Below are the code and all the weights of a small trained network. Each question names an input and a target symbol and asks about switching units off, where a switched-off unit gives its printed mean instead of its output.

import numpy as np


def w(rows, s, z=0):
    codes = np.array(rows[::2]) - 128.0
    scale = np.full(codes.shape[1], s)
    scale[-1] = z or s
    return codes * scale


def f(y):
    return y / 2 * (1 + np.tanh(0.7978845608 * (y + 0.044715 * y**3)))


def softmax(a):
    e = np.exp(a - a.max(-1, keepdims=True))
    return e / e.sum(-1, keepdims=True)


def log_softmax(a):
    a = a - a.max(-1, keepdims=True)
    return a - np.log(np.exp(a).sum(-1, keepdims=True))


def net(x, mask):
    ids = ['ΛΩεζηθτ'.index(c) for c in x.split()]
    T = len(ids)
    res = E[ids] + P[:T]
    r = res
    for j in range(2):
        rows = slice(4 * j, 4 * j + 4)
        q, k, v = (r @ M[0][rows].T for M in (Q, K, V))
        z = softmax(np.where(np.tri(T) > 0, q @ k.T / 4**0.5, -1e9)) @ v
        o = O[0][rows]
        res = res + np.where(mask[j], z, o[:, -1]) @ o[:, :-1]
    y = f(res @ A[0][:, :-1].T + A[0][:, -1])
    res = res + np.where(mask[2:10], y, B[0][:, -1]) @ B[0][:, :-1]
    return log_softmax(res[-1] @ U[:, :-1].T + U[:, -1])


Q, K, V, O, A, B = {}, {}, {}, {}, {}, {}
E = w([
[148,119,42,64,178,119,175,133],'Λ',
[38,90,125,173,128,134,178,108],'Ω',
[148,188,168,171,45,182,122,147],'ε',
[103,111,104,171,82,46,140,68],'ζ',
[61,167,100,120,229,88,183,195],'η',
[103,107,133,86,94,143,112,233],'θ',
[166,197,232,1,101,120,215,112],'τ',
],0.019)
P = w([
[119,120,186,97,121,124,88,255],'0',
[95,158,132,111,113,139,112,143],'1',
[86,168,94,108,95,131,140,111],'2',
[72,159,100,119,109,111,160,124],'3',
[69,178,95,89,76,102,171,92],'4',
[57,146,115,122,99,83,196,122],'5',
[58,160,107,104,95,75,194,117],'6',
],0.0089)
Q[0] = w([
[64,155,155,80,86,192,199,161],'h0',
[34,107,82,184,66,163,141,141],'h0',
[19,196,129,132,13,153,149,254],'h0',
[112,195,70,135,186,137,185,179],'h0',
[121,116,215,113,144,230,63,115],'h1',
[134,153,153,116,203,75,118,88],'h1',
[148,146,94,112,149,117,129,189],'h1',
[148,181,88,146,108,93,166,171],'h1',
],0.0097)
K[0] = w([
[92,164,129,72,139,153,217,117],'h0',
[118,143,176,122,104,95,172,100],'h0',
[128,114,154,120,139,58,251,71],'h0',
[150,137,127,103,115,120,182,141],'h0',
[124,103,86,166,147,173,81,151],'h1',
[138,161,152,135,150,143,96,128],'h1',
[119,139,126,100,160,108,151,111],'h1',
[170,157,143,97,163,100,214,89],'h1',
],0.012)
V[0] = w([
[226,141,126,164,121,189,4,115],'h0',
[189,190,135,69,197,240,144,168],'h0',
[211,145,161,84,99,19,123,109],'h0',
[117,199,83,173,121,89,107,153],'h0',
[152,91,61,23,93,126,95,177],'h1',
[143,191,10,164,150,132,65,158],'h1',
[90,97,216,100,127,158,92,170],'h1',
[225,138,129,66,132,129,203,1],'h1',
],0.0075)
O[0] = w([
[46,131,209,87,64,94,142,142,7],'h0',
[48,91,52,139,98,85,184,212,144],'h0',
[172,134,59,66,118,47,71,163,165],'h0',
[128,199,183,145,116,165,57,195,116],'h0',
[141,139,206,100,69,171,160,141,140],'h1',
[163,77,75,134,90,57,99,195,71],'h1',
[102,128,223,170,201,137,185,60,147],'h1',
[2,99,208,107,78,183,121,144,148],'h1',
],0.0062,0.015)
A[0] = w([
[73,172,255,65,102,123,91,102,149],'n0',
[149,51,39,60,184,71,117,155,91],'n1',
[138,97,90,140,166,165,153,112,216],'n2',
[112,239,74,109,162,154,154,123,208],'n3',
[101,180,233,176,57,143,106,196,119],'n4',
[180,154,82,171,19,189,98,179,2],'n5',
[47,108,76,204,83,58,159,96,111],'n6',
[62,72,159,81,107,139,191,124,89],'n7',
],0.0077,0.003)
B[0] = w([
[103,131,128,174,179,75,106,207,174],'n0',
[92,59,230,99,93,60,105,103,188],'n1',
[203,161,191,127,47,236,1,97,192],'n2',
[102,92,124,174,108,134,112,208,254],'n3',
[161,129,235,104,100,153,82,126,146],'n4',
[129,89,71,136,106,107,53,183,154],'n5',
[168,174,153,57,238,111,80,158,180],'n6',
[149,111,43,74,157,171,133,75,204],'n7',
],0.0077,0.01)
U = w([
[126,127,123,108,154,241,136,107,139],'Λ',
[146,246,145,11,185,59,3,84,55],'Ω',
[68,137,57,217,166,84,136,196,116],'ε',
[4,214,231,118,112,92,94,107,105],'ζ',
[20,225,106,147,134,141,194,160,66],'η',
[44,47,172,98,57,128,112,110,250],'θ',
[172,204,171,76,151,112,239,156,249],'τ',
],0.0057,0.0018)

Each question gives the input, a string of symbols that net reads in full, and the target symbol t.
The units are the heads (4 rows each of Q, K, V and O) and the neurons (one row each of A and B). Each row of codes is followed by its name. A weight is (code - 128) times the scale printed after its matrix; where a second scale follows, it is the last column's (O, A, B and U).
mask holds one flag per unit, heads first, then neurons. A switched-off unit (its flag False) gives its mean, the last column of its rows in O or B, instead of its output. The means were averaged over made-up inputs and are rounded, as every weight is.
A unit's drop is (log p(t) with every unit on - log p(t) with that unit switched off) / (log p(t) with every unit on - log p(t) with every unit switched off).
The circuit of an input: a set's keep is (log p(t) with only the set's units on - log p(t) with every unit switched off) / (log p(t) with every unit on - log p(t) with every unit switched off). Starting from all 10 units, units are removed one at a time, each time the one whose removal leaves the highest keep (on an exact tie, the one counted first), for as long as the keep stays at least 0.8.
units of the circuit, in order: the units of the circuit, biggest drop first
unit that matters most: the unit with the biggest drop
top k neurons: the k neurons with the biggest drops, biggest first
heads that matter: for each layer, one digit per head in row order, 1 if its drop is at least 0.15 and else 0, layers parted by /
drop of u: that unit's drop, to one decimal
input η Ω η ε, target ε: units of the circuit, in order	(h1 n5)
input ζ τ Λ Λ θ, target θ: unit that matters most	n1
input ζ τ ε ζ, target ζ: units of the circuit, in order	(h1 h0)
input ε ε Λ, target θ: units of the circuit, in order	(h1 n1)
input ε τ ε, target ε: units of the circuit, in order	(h0 n5)
input Ω ε Ω τ ζ Ω, target Ω: units of the circuit, in order	(n6 h0)
input ε ε η η θ ζ ε, target Ω: top 2 neurons	(n5 n4)
input ε ε η η θ, target ε: units of the circuit, in order	(h1 n5)
input τ Λ θ, target θ: heads that matter	10
input η ζ ε Ω, target Λ: heads that matter	10
input τ Ω τ τ Λ τ, target η: heads that matter	11
input ζ ζ Λ, target θ: units of the circuit, in order	(n1 h1)
input η η Λ η ζ ε, target Ω: top 2 neurons	(n4 n5)
input Ω ζ θ, target Ω: units of the circuit, in order	(h0)
input Ω ε Λ Λ ε, target θ: top 2 neurons	(n4 n5)
input ε τ ζ Ω, target Ω: drop of h0	0.4
input ε η θ Λ Ω ζ, target Ω: drop of n3	0.1
input τ ε ζ, target ζ: drop of n6	0.0
